Here is a tiny trained network, its code and every weight. The questions are about switching its units off for an input and a class, where a switched-off unit gives its printed mean instead of its output.

import numpy as np


def w(rows, s, z=0):
    codes = np.array(rows[::2]) - 128.0
    scale = np.full(codes.shape[1], s)
    scale[-1] = z or s
    return codes * scale


def f(y):
    return y / 2 * (1 + np.tanh(0.7978845608 * (y + 0.044715 * y**3)))


def log_softmax(a):
    a = a - a.max(-1, keepdims=True)
    return a - np.log(np.exp(a).sum(-1, keepdims=True))


def net(x, mask):
    res = np.array(x, float).reshape(1, 5) / 4 @ E
    y = f(res @ A[0][:, :-1].T + A[0][:, -1])
    res = res + np.where(mask, y, B[0][:, -1]) @ B[0][:, :-1]
    return log_softmax(res[-1] @ U[:, :-1].T + U[:, -1])


A, B = {}, {}
E = w([
[117,196,166,189,208,139,163],'x0',
[120,117,210,122,37,161,194],'x1',
[61,145,39,94,197,195,172],'x2',
[203,83,120,211,144,185,105],'x3',
[151,253,98,157,90,56,94],'x4',
],0.011)
A[0] = w([
[213,79,144,136,158,93,71,171],'neuron 0',
[96,141,167,142,151,139,176,149],'neuron 1',
[155,194,120,137,189,139,155,187],'neuron 2',
[184,107,183,131,67,166,50,168],'neuron 3',
[56,118,142,27,161,66,151,188],'neuron 4',
[162,104,143,235,106,145,143,186],'neuron 5',
[160,163,104,120,71,12,81,252],'neuron 6',
[121,67,55,45,116,204,173,137],'neuron 7',
[87,161,155,160,142,201,185,196],'neuron 8',
[52,80,101,112,98,182,151,118],'neuron 9',
[134,190,172,221,171,133,207,154],'neuron 10',
[211,161,150,148,175,236,81,160],'neuron 11',
[163,46,115,161,185,168,115,148],'neuron 12',
[108,84,109,182,194,195,196,212],'neuron 13',
[76,136,125,147,118,239,139,214],'neuron 14',
[84,181,96,62,110,98,109,136],'neuron 15',
[197,121,162,203,103,101,75,163],'neuron 16',
[142,84,190,59,105,61,173,181],'neuron 17',
[119,97,133,146,165,117,179,137],'neuron 18',
],0.011,0.0046)
B[0] = w([
[85,122,156,184,94,131,68,188],'neuron 0',
[120,88,72,105,101,113,224,171],'neuron 1',
[130,141,68,117,100,54,144,198],'neuron 2',
[181,119,184,195,107,199,131,191],'neuron 3',
[40,176,132,45,114,156,156,227],'neuron 4',
[163,51,156,190,108,106,136,193],'neuron 5',
[93,206,131,179,102,141,56,242],'neuron 6',
[162,167,133,65,171,210,119,236],'neuron 7',
[147,112,97,108,164,116,254,210],'neuron 8',
[147,92,136,64,159,174,138,199],'neuron 9',
[150,133,89,179,102,63,234,216],'neuron 10',
[146,50,103,151,135,75,101,201],'neuron 11',
[148,57,101,151,145,141,86,211],'neuron 12',
[172,48,62,88,152,99,116,248],'neuron 13',
[221,129,111,76,180,128,167,213],'neuron 14',
[82,142,117,126,191,105,97,200],'neuron 15',
[141,133,145,193,74,130,104,199],'neuron 16',
[77,109,160,128,85,159,152,192],'neuron 17',
[137,47,119,119,132,136,158,160],'neuron 18',
],0.01,0.014)
U = w([
[138,128,117,135,119,56,210,57],'0',
[134,81,126,153,143,86,91,75],'1',
[144,119,141,67,178,201,152,130],'2',
[156,132,250,189,34,131,131,79],'3',
[7,142,206,86,91,117,171,172],'4',
[71,219,88,137,147,70,73,250],'5',
],0.012,0.0014)

Each question gives the input, the list of numbers given to net, and the class t.
The units are the neurons (one row each of A and B). Each row of codes is followed by its name. A weight is (code - 128) times the scale printed after its matrix; where a second scale follows, it is the last column's (A, B and U).
mask holds one flag per neuron, in row order. A switched-off neuron (its flag False) gives its mean, the last column of its row in B, instead of its output. The means were averaged over made-up inputs and are rounded, as every weight is.
A unit's drop is (log p(t) with every unit on - log p(t) with that unit switched off) / (log p(t) with every unit on - log p(t) with every unit switched off).
The circuit of an input: a set's keep is (log p(t) with only the set's units on - log p(t) with every unit switched off) / (log p(t) with every unit on - log p(t) with every unit switched off). Starting from the 12 units with the biggest drops (on a tie, the unit counted first), units are removed one at a time, each time the one whose removal leaves the highest keep (on an exact tie, the one counted first), for as long as the keep stays at least 0.8.
units of the circuit, in order: the units of the circuit, biggest drop first
most important unit: the unit with the biggest drop
top k neurons: the k neurons with the biggest drops, biggest first
drop of u: that unit's drop, to one decimal
input [6,4,0,7,-7], class 0: top 2 neurons => neuron 8; neuron 10
input [4,-2,-8,-5,-7], class 4: units of the circuit, in order => neuron 17
input [0,-2,3,-5,0], class 4: units of the circuit, in order => neuron 4; neuron 13
input [-6,-5,-6,-6,-2], class 4: units of the circuit, in order => neuron 17; neuron 4
input [-1,-4,-5,6,-5], class 3: top 3 neurons => neuron 3; neuron 16; neuron 0
input [-6,2,8,-7,5], class 4: top 3 neurons => neuron 4; neuron 13; neuron 9
input [-3,0,6,-8,4], class 5: top 4 neurons => neuron 15; neuron 6; neuron 8; neuron 17
input [2,-4,1,6,8], class 5: top 2 neurons => neuron 2; neuron 3
input [8,-4,3,-4,-7], class 0: top 2 neurons => neuron 10; neuron 2
input [2,-5,-7,-6,5], class 5: drop of neuron 17 => 0.0
input [6,-5,-8,4,-4], class 3: drop of neuron 16 => 0.2
input [-7,-6,-4,2,-7], class 3: drop of neuron 0 => 0.3
input [-6,-1,4,-7,-1], class 4: top 3 neurons => neuron 4; neuron 13; neuron 14
input [-6,-1,-5,-3,-2], class 3: most important unit => neuron 3
